Small tables with named rows and columns. After each table, cells are looked up by row and column.

zepen:
|  | ludosem | vati | vem | noze | kon |
|---|---|---|---|---|---|
| gon | 72.9 | 9.2 | 25.0 | 16.8 | 18.7 |
| pelod | 22.2 | 19.4 | 21.3 | 19.9 | 20.4 |
| rini | 68.5 | 10.3 | 25.5 | 16.9 | 18.0 |
| lir | 38.1 | 15.7 | 22.3 | 19.2 | 19.2 |
| zug | 78.3 | 7.3 | 26.5 | 16.5 | 18.5 |
| liv | 64.5 | 10.3 | 24.0 | 15.6 | 18.5 |
| fof | 12.0 | 23.8 | 19.8 | 20.6 | 20.9 |
| toge | 24.1 | 21.0 | 20.4 | 21.2 | 20.1 |
| tuzugu | 88.5 | 4.4 | 27.5 | 14.0 | 16.6 |
| dasi | 39.8 | 18.7 | 22.3 | 19.3 | 19.1 |

lir, ludosem: 38.1
gon, kon: 18.7
fof, vem: 19.8
rini, kon: 18.0
tuzugu, noze: 14.0
toge, noze: 21.2
rini, vati: 10.3
zug, noze: 16.5
lir, noze: 19.2
dasi, vati: 18.7
pelod, noze: 19.9
lir, vem: 22.3
liv, noze: 15.6
fof, vati: 23.8
pelod, vem: 21.3

dofu =
,nalir,dunen,dul,dig,nupum,gozifu,matu,volatup
kiso,119,185,97,88,85,63,144,156
bev,87,53,201,127,120,165,133,110
potamo,149,109,141,153,83,110,86,150
tiruka,132,94,127,170,116,96,1,100
tiko,175,161,89,77,125,43,198,151
vosuvun,141,146,149,172,171,120,83,161
tozom,122,71,68,139,86,91,113,177
tugite,95,67,122,126,99,99,150,181
vav,138,90,168,138,109,113,150,83
madebu,89,130,193,102,205,103,148,71

What is the volatup of vav in dofu?
83
What is the dul of tozom in dofu?
68
What is the dunen of vosuvun in dofu?
146
What is the gozifu of tiko in dofu?
43
What is the nupum of potamo in dofu?
83
What is the nalir of tiruka in dofu?
132
What is the dul of vav in dofu?
168
What is the matu of kiso in dofu?
144

Table suk
,nure,kubu,kodugot,pigitav,limoz
vafu,85,56,30,73,98
dimipop,100,75,66,93,99
pel,110,103,66,76,95
boz,188,235,215,111,88
zigip,153,185,130,75,89

zigip, kubu -> 185
vafu, limoz -> 98
boz, nure -> 188
vafu, nure -> 85
pel, kubu -> 103
zigip, kodugot -> 130
dimipop, pigitav -> 93
vafu, pigitav -> 73
vafu, kodugot -> 30
zigip, nure -> 153
dimipop, kubu -> 75
zigip, pigitav -> 75
pel, limoz -> 95
boz, pigitav -> 111
dimipop, limoz -> 99
pel, nure -> 110
vafu, kubu -> 56
boz, limoz -> 88
zigip, limoz -> 89
dimipop, kodugot -> 66

sig =
cols = kiko, seb, rabugel
zago: [50.74, 39.93, 18.60]
gomir: [32.42, 53.32, 12.68]
peli: [36.62, 53.00, 29.02]
bovar: [44.31, 30.11, 55.94]
fegi: [50.69, 42.70, 25.15]
kud: [40.74, 45.71, 86.94]

What is the seb of bovar in sig? 30.11
What is the seb of gomir in sig? 53.32
What is the seb of zago in sig? 39.93
What is the kiko of peli in sig? 36.62
What is the rabugel of zago in sig? 18.60
What is the rabugel of kud in sig? 86.94
Row with the largest rabugel: kud

zulamam:
|  | vuz | fefev | som | ber | suma |
|---|---|---|---|---|---|
| diz | 217 | 250 | 173 | 141 | 69 |
| tir | 114 | 179 | 165 | 180 | 51 |
| dudoz | 145 | 131 | 157 | 13 | 162 |

diz, fefev -> 250
tir, suma -> 51
tir, som -> 165
dudoz, suma -> 162
diz, suma -> 69
dudoz, fefev -> 131
diz, som -> 173
tir, fefev -> 179

vaviku:
,penufiv,sesise,mar,sotazo,kenosin,gavis,zedekam,digo,sib
dobilud,47.5,90.6,57.2,28.7,48.5,52.4,37.7,38.1,83.8
folezo,56.0,29.5,77.7,43.4,66.3,65.6,54.5,75.2,32.1
bef,62.5,71.7,96.7,46.1,44.2,28.3,41.7,34.4,62.5
purivad,29.5,62.8,64.5,53.5,32.8,41.1,34.1,43.6,68.5
votelo,63.8,36.2,57.6,48.7,58.6,70.3,43.5,67.7,44.9
vokiku,54.9,28.7,59.6,38.7,43.8,68.8,41.0,87.7,39.9
fotilem,55.4,68.8,73.0,28.3,56.3,53.6,44.9,60.6,59.3
nilipa,73.3,74.2,72.4,30.0,63.3,58.0,49.8,46.3,60.9
mirafi,85.4,30.6,62.4,46.0,69.6,72.3,46.1,75.8,40.4
basezot,77.1,70.9,62.4,37.4,52.8,56.7,36.6,46.8,71.0
keke,65.3,83.1,41.0,35.7,42.1,52.9,24.4,45.5,94.9
fimutu,40.5,81.9,48.9,29.6,53.7,64.0,31.2,47.4,88.7
gesi,57.3,45.5,68.1,53.0,67.5,63.4,45.2,53.6,49.1

What is the sesise of gesi in vaviku? 45.5
What is the penufiv of nilipa in vaviku? 73.3
What is the zedekam of folezo in vaviku? 54.5
What is the kenosin of vokiku in vaviku? 43.8
What is the sib of fimutu in vaviku? 88.7
What is the sib of bef in vaviku? 62.5
What is the zedekam of votelo in vaviku? 43.5
What is the kenosin of gesi in vaviku? 67.5
What is the gavis of vokiku in vaviku? 68.8
What is the mar of bef in vaviku? 96.7
What is the zedekam of basezot in vaviku? 36.6
What is the kenosin of fimutu in vaviku? 53.7
What is the sotazo of votelo in vaviku? 48.7

Table vot
,fol,nog,dom,laz,kag,pusel,ripo,tev
dip,42,46,45,52,45,47,52,61
zam,51,54,49,49,47,50,46,45
tobiron,54,54,50,52,32,52,45,74
lidofel,68,69,72,65,66,67,27,66
fes,58,50,65,58,54,60,45,27
mobilo,55,49,54,50,36,59,47,59
rorap,46,48,47,45,43,46,49,63
vir,53,55,61,58,58,61,45,36
nizori,48,48,46,51,49,48,48,38
dilu,72,73,72,75,75,72,33,22

fol of nizori = 48
tev of vir = 36
kag of dilu = 75
dom of tobiron = 50
fol of tobiron = 54
fol of mobilo = 55
ripo of rorap = 49

rov
|  | fab | tez | sololum | vomosu | vit | gute | tesinen | pimum | gigezog |
|---|---|---|---|---|---|---|---|---|---|
| gel | 33.72 | 35.03 | 17.39 | -3.27 | 25.07 | 44.87 | 31.88 | 60.82 | 32.73 |
| dozota | 9.60 | 11.76 | 8.58 | 27.73 | -82.14 | -48.95 | 23.93 | -47.52 | 1.92 |
| lag | 26.58 | 20.88 | 61.07 | 88.24 | 56.25 | 23.53 | 24.43 | 6.27 | 29.57 |

What is the tesinen of dozota in rov? 23.93
What is the vit of lag in rov? 56.25
What is the pimum of gel in rov? 60.82
What is the pimum of dozota in rov? -47.52
What is the tez of dozota in rov? 11.76
What is the tez of gel in rov? 35.03
What is the gute of gel in rov? 44.87
Row with the largest sololum: lag

ririlep
         sefif  zinid
pevo      7.99   6.44
rut       1.31   1.06
mifese    5.38   4.47
domifa    3.64  -5.39
sunelun   1.66   1.45

zinid of sunelun is 1.45
sefif of mifese is 5.38
zinid of domifa is -5.39
sefif of rut is 1.31
zinid of pevo is 6.44
zinid of rut is 1.06
zinid of mifese is 4.47
sefif of sunelun is 1.66
sefif of pevo is 7.99
sefif of domifa is 3.64
Which row has the largest sefif? pevo

Table pudir
,duk,fas,rasire,ribalik,fivela,dazude,digaro,lazolal,dok
fuzubap,-30.89,-44.80,15.57,14.02,43.95,32.53,65.53,-39.49,-8.35
tipu,-25.94,-52.81,10.66,-11.58,45.74,35.84,37.34,-3.73,17.55
veso,-0.66,54.25,8.28,67.96,-6.76,16.90,83.97,-84.89,-48.25
gezen,-19.28,-51.65,20.55,-5.53,39.71,30.49,40.06,-6.95,6.18

tipu, lazolal => -3.73
tipu, ribalik => -11.58
veso, dazude => 16.90
fuzubap, digaro => 65.53
gezen, dazude => 30.49
gezen, ribalik => -5.53
Which row has the largest lazolal? tipu

